Below is a small trained network, with its code and all its weights. Each question gives an input and a class and asks what happens when units are switched off, that is, made to give their printed mean instead of their output.

import numpy as np


def w(rows, s, z=0):
    codes = np.array(rows[::2]) - 128.0
    scale = np.full(codes.shape[1], s)
    scale[-1] = z or s
    return codes * scale


def norm(h):
    return h / np.sqrt((h * h).mean(-1, keepdims=True) + 1e-5)


def f(y):
    return np.maximum(y, 0)


def log_softmax(a):
    a = a - a.max(-1, keepdims=True)
    return a - np.log(np.exp(a).sum(-1, keepdims=True))


def net(x, mask):
    res = np.array(x, float).reshape(1, 7) / 4 @ E
    u = 0
    for l in range(3):
        y = f(norm(res) @ A[l][:, :-1].T + A[l][:, -1])
        res = res + np.where(mask[u : u + 8], y, B[l][:, -1]) @ B[l][:, :-1]
        u += 8
    return log_softmax(norm(res)[-1] @ U[:, :-1].T + U[:, -1])


A, B = {}, {}
E = w([
[136,141,145,136,136,121,119,166,118,139,94,130],'x0',
[114,132,115,147,138,126,138,142,119,137,144,119],'x1',
[113,115,121,127,107,133,148,120,112,119,142,114],'x2',
[129,138,113,139,151,129,118,121,145,142,145,138],'x3',
[84,150,154,79,126,35,112,63,9,203,129,212],'x4',
[216,248,152,169,73,56,66,77,104,95,176,34],'x5',
[95,90,109,206,147,153,146,30,138,218,1,32],'x6',
],0.0093)
A[0] = w([
[235,227,131,98,100,40,99,165,98,46,237,96,103],'L0N1',
[113,151,138,81,151,86,126,120,86,132,147,178,104],'L0N2',
[103,145,137,106,132,58,139,72,53,175,140,221,122],'L0N3',
[140,118,124,81,114,121,122,228,131,47,210,246,191],'L0N4',
[99,145,140,100,122,44,130,125,45,145,155,209,73],'L0N5',
[67,70,106,102,140,148,111,112,83,158,111,198,153],'L0N6',
[50,147,126,99,124,13,110,49,23,213,106,207,2],'L0N7',
[196,219,135,162,107,62,120,82,113,110,137,50,29],'L0N8',
],0.012,0.0051)
B[0] = w([
[102,140,141,199,117,96,165,106,164,106,99,212,253],'L0N1',
[70,153,118,97,75,125,126,116,139,127,137,118,175],'L0N2',
[110,59,148,112,88,75,51,157,144,171,133,119,209],'L0N3',
[165,140,152,66,171,155,131,138,76,136,154,47,243],'L0N4',
[57,134,78,85,115,140,35,151,148,119,121,117,199],'L0N5',
[92,184,148,142,127,114,170,159,179,164,111,102,197],'L0N6',
[230,115,172,152,169,140,248,100,101,107,154,159,228],'L0N7',
[141,125,140,80,120,166,82,140,86,165,166,39,209],'L0N8',
],0.018)
A[1] = w([
[140,167,72,132,86,69,95,120,159,134,139,113,52],'L1N1',
[87,163,87,122,156,177,140,153,135,113,64,116,88],'L1N2',
[191,163,93,145,150,93,82,66,60,140,103,163,3],'L1N3',
[134,47,108,185,156,133,205,133,169,126,78,207,132],'L1N4',
[133,166,137,219,110,131,195,112,156,44,121,242,87],'L1N5',
[83,107,88,160,93,68,63,129,121,92,106,255,105],'L1N6',
[75,124,70,145,112,186,48,106,124,183,69,81,85],'L1N7',
[192,159,89,132,141,158,106,137,91,116,142,69,172],'L1N8',
],0.017,0.0028)
B[1] = w([
[144,71,108,104,74,136,96,132,107,116,121,137,150],'L1N1',
[117,102,107,120,131,136,87,74,58,87,141,160,179],'L1N2',
[105,107,115,112,161,177,111,102,101,113,142,142,144],'L1N3',
[146,142,92,113,73,101,201,121,180,161,71,169,208],'L1N4',
[85,171,145,143,253,97,110,237,139,140,100,160,220],'L1N5',
[128,186,141,117,34,93,146,12,124,88,174,103,168],'L1N6',
[104,137,122,127,106,133,93,172,169,115,125,101,215],'L1N7',
[181,96,134,164,96,81,142,116,137,136,124,120,245],'L1N8',
],0.019,0.011)
A[2] = w([
[152,163,161,198,144,140,110,78,112,119,114,61,91],'L2N1',
[174,176,114,79,131,166,165,107,132,49,164,75,45],'L2N2',
[145,163,165,166,135,100,117,113,163,74,178,188,3],'L2N3',
[47,143,28,130,102,169,88,130,148,94,87,183,11],'L2N4',
[227,94,171,135,199,191,175,69,6,145,173,93,66],'L2N5',
[154,66,173,87,174,131,132,141,82,159,164,103,95],'L2N6',
[117,225,109,158,204,192,146,140,130,54,121,90,130],'L2N7',
[160,110,152,129,102,119,149,116,140,162,175,118,72],'L2N8',
],0.018,0.0021)
B[2] = w([
[163,63,104,58,152,110,122,178,153,200,167,156,193],'L2N1',
[150,104,141,193,111,106,174,90,115,228,87,175,183],'L2N2',
[106,101,178,162,129,83,180,102,125,60,142,101,177],'L2N3',
[141,190,126,133,118,206,106,92,134,17,121,82,171],'L2N4',
[178,4,99,100,155,218,143,17,39,117,99,234,251],'L2N5',
[75,177,53,132,175,205,122,137,116,121,182,179,243],'L2N6',
[195,40,76,193,162,141,38,174,171,70,87,178,180],'L2N7',
[137,164,108,184,154,154,67,115,83,94,70,61,214],'L2N8',
],0.016,0.015)
U = w([
[199,52,91,125,176,215,125,83,75,143,132,182,251],'0',
[152,114,164,217,207,74,70,211,182,45,128,174,77],'1',
[138,171,80,142,60,209,127,88,212,15,53,90,76],'2',
[198,82,94,144,76,142,23,186,193,150,149,17,81],'3',
[37,197,130,30,157,152,102,197,118,183,217,99,90],'4',
[97,156,200,135,47,51,102,46,111,48,197,139,101],'5',
[149,162,146,124,114,92,251,142,194,196,62,156,172],'6',
],0.012,0.0026)

Each question gives the input, the list of numbers given to net, and the class t.
The units are the neurons (one row each of A and B). Each row of codes is followed by its name. A weight is (code - 128) times the scale printed after its matrix; where a second scale follows, it is the last column's (A, B and U).
mask holds one flag per neuron, layer by layer. A switched-off neuron (its flag False) gives its mean, the last column of its row in B, instead of its output. The means were averaged over made-up inputs and are rounded, as every weight is.
A unit's drop is (log p(t) with every unit on - log p(t) with that unit switched off) / (log p(t) with every unit on - log p(t) with every unit switched off).
The circuit of an input: a set's keep is (log p(t) with only the set's units on - log p(t) with every unit switched off) / (log p(t) with every unit on - log p(t) with every unit switched off). Starting from the 12 units with the biggest drops (on a tie, the unit counted first), units are removed one at a time, each time the one whose removal leaves the highest keep (on an exact tie, the one counted first), for as long as the keep stays at least 0.8.
circuit, biggest first: the units of the circuit, biggest drop first
unit that matters most: the unit with the biggest drop
top k neurons: the k neurons with the biggest drops, biggest first
top k neurons in layer l: the k neurons of layer l with the biggest drops, biggest first
input [-7,0,6,3,2,-1,4], class 6: top 3 neurons : L0N4; L0N8; L1N4
input [-8,-5,8,-5,0,2,-7], class 1: top 3 neurons : L0N1; L0N3; L0N4
input [5,1,6,-5,-5,2,-5], class 1: circuit, biggest first : L0N1
input [3,3,-5,-1,-6,-2,3], class 2: top 4 neurons : L0N4; L0N8; L0N7; L0N1
input [-2,2,2,5,7,1,-8], class 5: top 3 neurons in layer 0 : L0N1; L0N8; L0N5
input [-1,-8,1,6,8,0,-7], class 4: top 2 neurons : L0N4; L0N5
input [3,6,1,0,1,-5,5], class 6: top 2 neurons : L0N4; L0N5
input [-8,1,-3,0,7,-1,6], class 6: top 4 neurons in layer 0 : L0N4; L0N8; L0N7; L0N6
input [4,1,-7,-2,0,8,6], class 3: top 2 neurons : L0N7; L1N7
input [-5,5,-2,-7,6,1,-4], class 5: top 4 neurons : L0N3; L0N1; L0N8; L0N5
input [1,5,-3,2,7,-2,2], class 6: top 4 neurons : L0N4; L0N8; L0N7; L0N6
input [8,-2,-1,0,-4,4,1], class 3: top 3 neurons : L0N8; L0N7; L0N4
input [-2,-3,-3,6,-1,-8,1], class 2: top 4 neurons : L0N7; L0N4; L0N1; L1N2
input [-8,4,-8,3,4,3,0], class 5: top 3 neurons : L0N3; L0N4; L0N1
input [2,-8,5,-8,3,7,-3], class 5: unit that matters most : L0N1
input [-3,-8,-4,3,5,2,-1], class 5: top 2 neurons : L0N3; L0N5
input [-6,8,0,-7,4,-3,4], class 6: top 3 neurons : L0N4; L0N8; L0N7
input [3,-1,7,-2,-3,8,3], class 3: top 3 neurons in layer 0 : L0N8; L0N7; L0N4
input [7,-8,-6,-7,6,-2,0], class 4: top 2 neurons : L0N5; L0N1
input [-1,6,1,1,4,-3,-7], class 4: top 3 neurons in layer 0 : L0N4; L0N5; L0N3
input [3,-4,0,5,8,-2,3], class 6: top 4 neurons in layer 0 : L0N4; L0N8; L0N7; L0N6
input [5,3,0,-3,7,-6,-4], class 4: top 2 neurons : L0N3; L0N5
input [-2,4,8,7,5,-7,-4], class 4: unit that matters most : L0N3
input [-4,6,-8,-8,-1,6,-2], class 1: top 2 neurons in layer 0 : L0N1; L0N3
input [3,7,-8,-5,7,-7,-2], class 4: top 2 neurons in layer 0 : L0N3; L0N5
input [7,-6,7,-4,-6,-1,5], class 2: top 4 neurons in layer 0 : L0N4; L0N8; L0N7; L0N1
input [-5,-6,2,0,-2,-5,3], class 2: unit that matters most : L0N4
input [6,-1,3,-8,6,8,-1], class 5: top 2 neurons in layer 0 : L0N4; L0N1
input [2,1,3,4,2,5,-8], class 5: top 2 neurons in layer 0 : L0N1; L0N7
input [8,-4,-1,1,1,3,-3], class 5: top 2 neurons in layer 0 : L0N1; L0N7
